Here is a tiny trained network, its code and every weight. The questions are about switching its units off for an input and a target symbol, where a switched-off unit gives its printed mean instead of its output.

import numpy as np


def w(rows, s, z=0):
    codes = np.array(rows[::2]) - 128.0
    scale = np.full(codes.shape[1], s)
    scale[-1] = z or s
    return codes * scale


def norm(h):
    return h / np.sqrt((h * h).mean(-1, keepdims=True) + 1e-5)


def f(y):
    return y / 2 * (1 + np.tanh(0.7978845608 * (y + 0.044715 * y**3)))


def softmax(a):
    e = np.exp(a - a.max(-1, keepdims=True))
    return e / e.sum(-1, keepdims=True)


def log_softmax(a):
    a = a - a.max(-1, keepdims=True)
    return a - np.log(np.exp(a).sum(-1, keepdims=True))


def net(x, mask):
    ids = ['ΞΨαβεζθλπτφω'.index(c) for c in x.split()]
    T = len(ids)
    res = E[ids] + P[:T]
    u = 0
    for l in range(2):
        q, k, v = (norm(res) @ M[l].T for M in (Q, K, V))
        z = softmax(np.where(np.tri(T) > 0, q @ k.T / 2**0.5, -1e9)) @ v
        res = res + np.where(mask[u], z, O[l][:, -1]) @ O[l][:, :-1]
        u += 1
        y = f(norm(res) @ A[l][:, :-1].T + A[l][:, -1])
        res = res + np.where(mask[u : u + 16], y, B[l][:, -1]) @ B[l][:, :-1]
        u += 16
    return log_softmax(norm(res)[-1] @ U[:, :-1].T + U[:, -1])


Q, K, V, O, A, B = {}, {}, {}, {}, {}, {}
E = w([
[186,137,141],'Ξ',
[251,85,136],'Ψ',
[80,187,129],'α',
[25,157,124],'β',
[105,208,9],'ε',
[123,76,99],'ζ',
[16,122,113],'θ',
[132,173,173],'λ',
[165,145,164],'π',
[138,174,180],'τ',
[51,90,146],'φ',
[125,113,159],'ω',
],0.015)
P = w([
[255,54,98],'0',
[104,140,142],'1',
[116,132,163],'2',
[125,62,237],'3',
[184,184,39],'4',
[187,181,81],'5',
],0.0078)
Q[0] = w([
[82,165,254],'L0H1',
[162,106,148],'L0H1',
],0.008)
K[0] = w([
[215,2,164],'L0H1',
[143,96,219],'L0H1',
],0.0061)
V[0] = w([
[73,160,3],'L0H1',
[91,77,131],'L0H1',
],0.016)
O[0] = w([
[229,203,203,3],'L0H1',
[96,81,254,132],'L0H1',
],0.0087,0.0066)
A[0] = w([
[242,147,115,120],'L0N1',
[170,106,235,41],'L0N2',
[107,120,248,75],'L0N3',
[109,133,107,70],'L0N4',
[181,56,66,186],'L0N5',
[112,128,113,81],'L0N6',
[158,137,192,56],'L0N7',
[91,97,102,157],'L0N8',
[193,78,252,215],'L0N9',
[89,174,60,162],'L0N10',
[194,254,96,122],'L0N11',
[160,101,85,2],'L0N12',
[166,169,197,32],'L0N13',
[125,32,105,127],'L0N14',
[109,104,217,73],'L0N15',
[193,72,112,111],'L0N16',
],0.0091,0.0086)
B[0] = w([
[76,103,192,167],'L0N1',
[97,89,148,121],'L0N2',
[97,76,110,130],'L0N3',
[207,55,152,106],'L0N4',
[75,178,149,254],'L0N5',
[175,162,139,109],'L0N6',
[248,48,130,109],'L0N7',
[115,176,185,223],'L0N8',
[57,158,123,217],'L0N9',
[112,137,209,221],'L0N10',
[145,93,254,191],'L0N11',
[195,90,96,102],'L0N12',
[233,90,122,117],'L0N13',
[95,190,178,216],'L0N14',
[168,113,98,121],'L0N15',
[78,177,108,138],'L0N16',
],0.0072,0.0052)
Q[1] = w([
[8,174,203],'L1H1',
[110,55,116],'L1H1',
],0.011)
K[1] = w([
[254,120,96],'L1H1',
[86,47,39],'L1H1',
],0.0078)
V[1] = w([
[177,254,25],'L1H1',
[85,52,27],'L1H1',
],0.014)
O[1] = w([
[71,16,132,2],'L1H1',
[123,117,6,72],'L1H1',
],0.019,0.0063)
A[1] = w([
[116,65,191,96],'L1N1',
[115,94,78,106],'L1N2',
[181,79,146,159],'L1N3',
[103,119,93,62],'L1N4',
[168,187,249,244],'L1N5',
[117,134,100,20],'L1N6',
[114,106,195,65],'L1N7',
[142,38,93,205],'L1N8',
[233,51,149,190],'L1N9',
[121,147,81,173],'L1N10',
[157,166,43,17],'L1N11',
[184,11,164,252],'L1N12',
[178,72,174,147],'L1N13',
[209,51,201,177],'L1N14',
[170,118,47,3],'L1N15',
[201,179,164,222],'L1N16',
],0.014,0.0062)
B[1] = w([
[48,203,205,142],'L1N1',
[171,144,85,137],'L1N2',
[36,126,153,127],'L1N3',
[165,171,94,129],'L1N4',
[207,68,146,253],'L1N5',
[120,161,137,121],'L1N6',
[72,212,139,142],'L1N7',
[131,27,139,138],'L1N8',
[3,87,187,131],'L1N9',
[119,99,73,160],'L1N10',
[34,221,146,142],'L1N11',
[25,86,228,147],'L1N12',
[10,193,192,138],'L1N13',
[4,207,214,155],'L1N14',
[131,244,115,129],'L1N15',
[125,55,70,193],'L1N16',
],0.013,0.015)
U = w([
[150,89,119,1],'Ξ',
[125,138,164,47],'Ψ',
[105,99,100,72],'α',
[99,14,112,137],'β',
[102,112,100,78],'ε',
[185,169,104,32],'ζ',
[107,253,106,181],'θ',
[111,91,95,124],'λ',
[52,113,199,149],'π',
[198,171,153,73],'τ',
[102,115,105,39],'φ',
[64,125,164,16],'ω',
],0.013,0.0036)

Each question gives the input, a string of symbols that net reads in full, and the target symbol t.
The units are the heads (2 rows each of Q, K, V and O) and the neurons (one row each of A and B). Each row of codes is followed by its name. A weight is (code - 128) times the scale printed after its matrix; where a second scale follows, it is the last column's (O, A, B and U).
mask holds one flag per unit, layer by layer, with each layer's heads first. A switched-off unit (its flag False) gives its mean, the last column of its rows in O or B, instead of its output. The means were averaged over made-up inputs and are rounded, as every weight is.
A unit's drop is (log p(t) with every unit on - log p(t) with that unit switched off) / (log p(t) with every unit on - log p(t) with every unit switched off).
The circuit of an input: a set's keep is (log p(t) with only the set's units on - log p(t) with every unit switched off) / (log p(t) with every unit on - log p(t) with every unit switched off). Starting from the 12 units with the biggest drops (on a tie, the unit counted first), units are removed one at a time, each time the one whose removal leaves the highest keep (on an exact tie, the one counted first), for as long as the keep stays at least 0.8.
units of the circuit, in order: the units of the circuit, biggest drop first
most important unit: the unit with the biggest drop
k most important neurons: the k neurons with the biggest drops, biggest first
top k neurons in layer l: the k neurons of layer l with the biggest drops, biggest first
drop of u: that unit's drop, to one decimal
input Ξ φ λ ω, target β: units of the circuit, in order => [L1H1 L0H1]
input τ β Ξ λ θ φ, target β: 2 most important neurons => [L0N8 L0N5]
input ω ζ π, target θ: most important neuron => [L0N11]
input Ξ θ π π, target β: 2 most important neurons => [L0N11 L1N8]
input λ ω ω Ξ ω Ψ, target θ: units of the circuit, in order => [L0H1 L1H1 L1N11]
input Ψ ω β λ Ψ, target θ: top 3 neurons in layer 0 => [L0N1 L0N11 L0N5]
input ω Ψ Ψ φ, target θ: 2 most important neurons => [L1N5 L1N16]
input Ψ β ε, target π: units of the circuit, in order => [L0H1 L1H1]
input τ φ ω Ψ ω ω, target θ: 2 most important neurons => [L1N5 L1N16]
input θ θ Ψ Ξ ω, target τ: units of the circuit, in order => [L1H1 L1N5]
input Ξ ζ ω, target β: units of the circuit, in order => [L1H1 L0H1 L0N11]
input ω Ξ θ, target θ: 2 most important neurons => [L1N5 L1N16]
input ω θ τ, target θ: 2 most important neurons => [L0N11 L1N5]
input ω Ξ λ, target θ: most important unit => L1H1
input Ξ λ ζ, target β: 2 most important neurons => [L0N11 L1N8]
input Ξ β θ Ξ, target β: drop of L0N11 => 0.9
input φ ω ω φ ω, target θ: top 2 neurons in layer 1 => [L1N11 L1N8]
input ω Ψ β, target θ: drop of L1N16 => 0.3
input θ τ θ φ, target τ: drop of L1H1 => 0.6
input ω ω λ, target θ: most important neuron => [L1N5]
input θ θ τ β, target τ: drop of L1H1 => 0.2
